Here are made-up nodes, facts about them, and rows of numbers that follow some of those facts. Name the node behind each unnamed row.

There are 2 kinds of fact about the nodes: λ, ω.
λ: refers to; ω: is of sort
λ(J106, J971); λ(J120, J128); λ(J126, J344); λ(J137, J548); λ(J137, J712); λ(J137, J205)
λ(J137, J966); λ(J169, J971); λ(J191, J508); λ(J225, J908); λ(J225, J972); λ(J229, J50)
λ(J258, J673); λ(J258, J873); λ(J258, J402); λ(J258, J51); λ(J258, J742); λ(J260, J12)
λ(J260, J182); λ(J260, J914); λ(J282, J851); λ(J286, J851); λ(J286, J363); λ(J318, J887)
λ(J335, J131); λ(J335, J873); λ(J335, J172); λ(J335, J141); λ(J35, J109); λ(J35, J906)
λ(J396, J39); λ(J396, J989); λ(J398, J746); λ(J398, J244); λ(J398, J972); λ(J417, J466)
λ(J417, J993); λ(J435, J466); λ(J435, J148); λ(J435, J758); λ(J435, J993); λ(J442, J541)
λ(J476, J350); λ(J476, J806); λ(J476, J887); λ(J478, J188); λ(J478, J244); λ(J478, J797)
λ(J478, J906); λ(J504, J503); λ(J529, J661); λ(J529, J51); λ(J529, J989); λ(J53, J931)
λ(J53, J581); λ(J53, J55); λ(J534, J12); λ(J534, J344); λ(J534, J971); λ(J534, J569)
λ(J536, J109); λ(J536, J172); λ(J536, J966); λ(J543, J467); λ(J543, J851); λ(J550, J902)
λ(J550, J431); λ(J550, J795); λ(J555, J972); λ(J555, J503); λ(J580, J131); λ(J580, J167)
λ(J580, J649); λ(J580, J914); λ(J588, J344); λ(J588, J797); λ(J601, J780); λ(J601, J758)
λ(J643, J176); λ(J654, J917); λ(J654, J971); λ(J654, J967); λ(J665, J917); λ(J665, J908)
λ(J691, J304); λ(J699, J614); λ(J699, J12); λ(J699, J7); λ(J699, J924); λ(J699, J363)
λ(J727, J188); λ(J727, J873); λ(J732, J945); λ(J732, J902); λ(J732, J363); λ(J798, J541)
λ(J798, J7); λ(J798, J797); λ(J798, J865); λ(J80, J746); λ(J832, J945); λ(J832, J18)
λ(J832, J780); λ(J832, J148); λ(J832, J758); λ(J833, J449); λ(J836, J656); λ(J836, J806)
λ(J84, J806); λ(J84, J851); λ(J84, J128); λ(J84, J148); λ(J84, J966); λ(J848, J148)
λ(J848, J251); λ(J883, J541); λ(J883, J471); λ(J91, J649); λ(J91, J577); λ(J911, J887)
λ(J911, J402); λ(J973, J548); λ(J995, J967); ω(J106, 947); ω(J109, 734); ω(J12, 734)
ω(J120, 947); ω(J126, 734); ω(J128, 734); ω(J131, 97); ω(J137, 734); ω(J141, 734)
ω(J148, 947); ω(J167, 734); ω(J168, 947); ω(J169, 97); ω(J172, 734); ω(J176, 153)
ω(J18, 231); ω(J182, 734); ω(J188, 734); ω(J191, 734); ω(J205, 734); ω(J225, 734)
ω(J229, 153); ω(J244, 947); ω(J251, 734); ω(J258, 153); ω(J260, 734); ω(J282, 734)
ω(J286, 734); ω(J288, 153); ω(J304, 734); ω(J318, 734); ω(J324, 97); ω(J335, 734)
ω(J344, 734); ω(J35, 153); ω(J350, 734); ω(J363, 734); ω(J39, 97); ω(J396, 97)
ω(J398, 734); ω(J402, 947); ω(J417, 947); ω(J431, 734); ω(J435, 734); ω(J442, 734)
ω(J449, 947); ω(J466, 734); ω(J467, 947); ω(J471, 947); ω(J476, 947); ω(J478, 734)
ω(J50, 947); ω(J503, 734); ω(J504, 97); ω(J508, 734); ω(J51, 153); ω(J514, 734)
ω(J529, 97); ω(J53, 734); ω(J534, 734); ω(J536, 734); ω(J541, 153); ω(J543, 231)
ω(J548, 734); ω(J55, 947); ω(J550, 734); ω(J555, 231); ω(J569, 734); ω(J577, 231)
ω(J580, 947); ω(J581, 97); ω(J588, 947); ω(J601, 947); ω(J614, 97); ω(J643, 231)
ω(J649, 734); ω(J654, 734); ω(J656, 947); ω(J661, 947); ω(J665, 97); ω(J673, 734)
ω(J691, 97); ω(J699, 734); ω(J7, 97); ω(J712, 231); ω(J714, 231); ω(J727, 734)
ω(J732, 97); ω(J742, 153); ω(J746, 734); ω(J758, 231); ω(J780, 153); ω(J795, 734)
ω(J797, 734); ω(J798, 734); ω(J80, 97); ω(J806, 97); ω(J832, 734); ω(J833, 231)
ω(J836, 734); ω(J84, 97); ω(J848, 947); ω(J851, 734); ω(J865, 947); ω(J873, 97)
ω(J883, 947); ω(J887, 97); ω(J902, 734); ω(J906, 734); ω(J908, 97); ω(J91, 734)
ω(J911, 97); ω(J914, 947); ω(J917, 97); ω(J924, 153); ω(J931, 947); ω(J945, 734)
ω(J966, 734); ω(J967, 97); ω(J971, 97); ω(J972, 734); ω(J973, 97); ω(J989, 231)
ω(J993, 947); ω(J995, 734)

Some nodes and their rows:
J288: [-2,  2, -2, -3, -3, -3, -1, -2, 10, -2, -2, -3, -1, -2, -1, -5, -6, -2,
  4,  6, -2, -2, -2, -3,  2, -1, -2,  1, -3]
J906: [-1, -1, -7,  1,  3, -3, -5,  1, -8, -1, -4,  2,  1,  1, -1, -2,  0, -1,
  1, -1, -1, -4, -2,  1,  2, -5, -1, -2, -2]
J53: [ 4, -1, -6, 11, -4, -3,  0, -2,  0,  0, 26,  1, -5,  1, -1, 33, -6, -1,
 -4, 15, -1, 25, 14, 15, -3, 11,  2, -4, -3]
J581: [  1,   0,   0,  17,  -5,  -3,   8,  -2,  -2,  -2,  23,   0,  -5,   2,   3,
  50,  -5,  -1,  -4,  -1, -12,  37,  -1,   3,  -3,  21,  -1,  -4,   8]
J225: [-2, -1, -6, -1, 11,  2, -2, -2, -2, -1,  3,  1,  4, -1, -1, -9, 16, -2,
 -4, 12, -4, -5,  1,  8, -2,  1,  0, -4, -3]
J148: [ 3, -1,  6, -3, -5,  2, -4,  0, -7,  4, -5,  0,  0, -3, -1, 13, -6, -1,
  3, -6, -5, -5, -1, -3,  2, -4,  1, 12,  3]
J712: [ -2,  -2,   6,  -3,  -5,  -3,  -3,  -2,  -4,   3,  -3,  -3,  -2,   3,   4,
   0,  -5,   0,   7,  -6, -10,  -3,  -1,  -3,  -4,  -4,   0,  -3,  -1]
J51: [-2,  9, -4, -2, -3, -4, -3, -2, 11, -3, -7, -3, -1,  4,  2,  4, -6, -2,
 11, -6,  3,  9, -2, -4, 13, -5, -2, -3, -3]
J304: [-3, -1,  6, 18, -4, -4, -4, 34, 14,  0,  8, 28, 20, 16, 46, -8, 32, -2,
 -4, -5, 31, 43, -1, -4,  1, 32, 11, 25, 17]
J543: [-2, -1, 11, -2, -5,  1,  4, -2, 10,  3,  4, -3, -5,  0, -1, -9, -6,  0,
 -1, -1, -8, -4,  4, -2, -4, -4,  2, -4, -3]
J467: [ 3, -1,  6, -3, -5,  3, -4,  1, -6,  3, -5,  1,  1, -3, -1, 13, -6, -1,
  3, -6, -5, -5, -1, -3,  3, -4,  1, 11,  2]
J109: [-1, -1, -7,  0,  1, -3, -5,  1, -8, -1, -4,  1, -2,  1, -2, -1, -1, -1,
  2, -2,  1, -4, -2,  0,  1, -5, -1, -2, -2]
J536: [-1, -1, -6, -3,  3, -1, -1, -1,  1, -1,  1, -1, -4, -1, -1, -9,  9, -1,
 -3,  4,  7, -5,  2,  2, -4, -5,  1, -4, -3]
J205: [-1, -1, -7, -2, -2, -4, -5,  1, -8,  0, -4,  0, -4,  0, -1,  0, -3,  0,
  5, -2,  3, -3, -2, -1, -2, -5,  0, -1, -2]
J182: [-1, -1, -7,  1,  2, -3, -5,  1, -8, -1, -4,  2,  1,  1, -1, -2,  0, -1,
  1, -1, -1, -5, -2,  2,  2, -5,  0, -2, -1]
J350: [-1, -1, -7, -1, -2, -4, -5,  2, -8, -1, -5,  0, -4,  1, -1,  0, -3,  1,
  5, -4,  6, -1, -1, -2, -1, -4,  0, -3, -3]
J989: [-3,  2,  5,  2, -4, -1, -3, -2,  5,  0, -5, -3, -1, 13,  4,  3, -6,  1,
  7, -5, -2, 11,  3, -4,  2, -4, -2, -4, -3]

Name these rows:
No name comes twice in this set of rows, the named rows included.
[-2,  2, -1, -3, -2, -1,  3, -2, 19, -2,  0, -3, -2, -3, -1, -8, -4, -2,
  1, 11, -3, -3,  0, -3,  0,  2, -2, -2, -3] => J35
[-1,  1, -7,  3,  2, -3, -5,  3, -7, -2, -6,  0, -3,  5, -2,  1, -1,  1,
  4, -6,  8,  1, -1, -2,  4, -4, -1, -4, -4] => J673
[ -2,  -2,   4,  -1,  -4,  -1,  -3,  -2,  -4,   1,  -3,  -2,   4,   6,   5,
   0,  -6,  -1,   3,  -6, -11,  -3,  -1,  -3,  -1,  -5,  -1,  -4,  -3] => J577
[ 4, -1,  5, -3, -4,  5, -4,  3, -4,  2, -6, -1,  4, -1, -1, 14, -6, -1,
  2, -6,  0,  0, -2, -3, 10, -5, -1,  4, -3] => J402
[-3, -1,  8, -3, -5,  0, -1, -2,  2,  2,  2, -3,  0,  3,  1, -5, -6, -1,
  0, -5, -8, -3,  1, -2, -5, -5,  0, -4, -3] => J714
[-1, -1, -7, -2,  1, -2, -4, -1, -6, -1,  0,  0, -3,  0, -1, -6,  3, -1,
 -2,  1,  6, -4, -1,  1, -3, -5,  0, -3, -3] => J514
[-2,  7, -4, -3, -3, -4, -3, -2,  8, -3, -6, -2, -1,  2,  2,  3, -6, -2,
 11, -4,  1,  6, -1, -3, 11, -5, -2, -2, -3] => J742
[ 5,  0,  5, -1, -3,  6, -4,  4,  1,  0, -7, -1,  5,  3, -1, 16, -6,  0,
  2, -5,  5,  7, -2, -3, 14, -4, -2, -1, -3] => J661
[ 4, -1,  8, -3, -4,  7, -3, -1, -2,  2, -2,  0,  5, -3, -2,  6, -6, -2,
 -3, -6, -3, -4, -1, -3,  2,  0,  1,  7, -2] => J168

Now the same nodes, written a new way:
Some rows with their names:
J229: [  7,  -1, -34, -14,  -9, -15, -18,   1,  28,   3,  -3,  12]
J260: [ 16, -12, -21, -24, -11, -12, -32,  -8,  15,  20,   3,   4]
J548: [18, 12, 19, 12, -7, 17, -8,  3,  1, 10,  5, -8]
J643: [ 25,   3,  -9, -27, -16, -11, -41,  -4,  10,  11,  20,  37]
J851: [ 28, -23,  11,  51, -44,  -2, -25,  86, -11,  52, -10,  -1]
J84: [  5, -15, -73,  34, -30,   0, -45,  43,   8,   2, -17,  45]
J128: [ 21,   8,  15,  20, -10,  22, -10,  15,  -1,  15,  -3,  -2]
J168: [ -2,   5,  10,  19,  -6,  27,   0,   0,  14,  16,  -1, -23]
J795: [ 17,   9,  22,  13,  -5,  18,  -6,   6,  -1,  11,   7, -11]
J989: [ 21,  16,  33,   3,  -8,  13, -14,   5,  -7,   2,  29,  22]
J191: [ 20,  -3, -23, -19, -17,  -9, -33,  -9,  17,  17,   0,   7]
J288: [ 5, 11,  9, 19,  4, 10,  9, 15,  9, -6,  5, -4]
J699: [ 18, -15, -23, -17, -17, -17, -38,  10,  16,  29,   6,  -1]
J836: [ 23,  -5, -21, -10, -36,  -9, -26, -14,  12,  13, -19,  22]
J911: [-12, -16, -45,  17, -50, -19,  -7, -45,  -1, -46, -22,  53]
J581: [-14,   2, -11,  40,   9,  16,  -5,  13,  -7, -27,  24,   5]
J661: [ -2,   5,  15,  20,  -9,  25,   1,  -3,  13,  15,  -3, -25]

Rows to name:
No name comes twice in this set of rows, the named rows included.
[-15,  -1,  -8,  43,   9,  14,  -7,  17,  -7, -22,  27,   2] => J614
[-15,   5, -13,  33,  10,  11,  -8,   7,  -5, -28,  32,  -1] => J908
[ 32, -23, -16,   4, -47, -26, -55,  61,   3,  44,   7,  41] => J543
[ 24,  27,   8,   8,  14,  46, -15,   4,   6,  11,  -3,   1] => J466
[  5,   0, -31, -12, -24, -23, -10, -17,  26,  -9,  -8,  18] => J258
[-14,  -7,   0,  50, -46,   4,  24, -40, -21, -57, -20,  44] => J887
[ -5,  12,  13,  16,  -8,  18,  -2,  -4,  19,  12,  12, -35] => J244
[ 11,  12,  23,   2,  -3,   0, -11,   2,   4,  11,  33, -31] => J797
[ 19,   2, -21, -23, -24, -16, -32, -19,  19,  11,   5,   3] => J727
[ 28, -29, -31,  11, -48, -26, -51,  61,  11,  54, -14,  10] => J286
[ 12, -21, -21, -34,  -2, -23, -34,  -8,  17,  24,  16,  -6] => J126
[ 21,  15,  16,  14,   3,  31, -10,   7,   2,  11,   2,  -4] => J251
[ 13,  -7,  23,   7,   5,  12,  -6,   8,  -3,  16,  12, -11] => J12

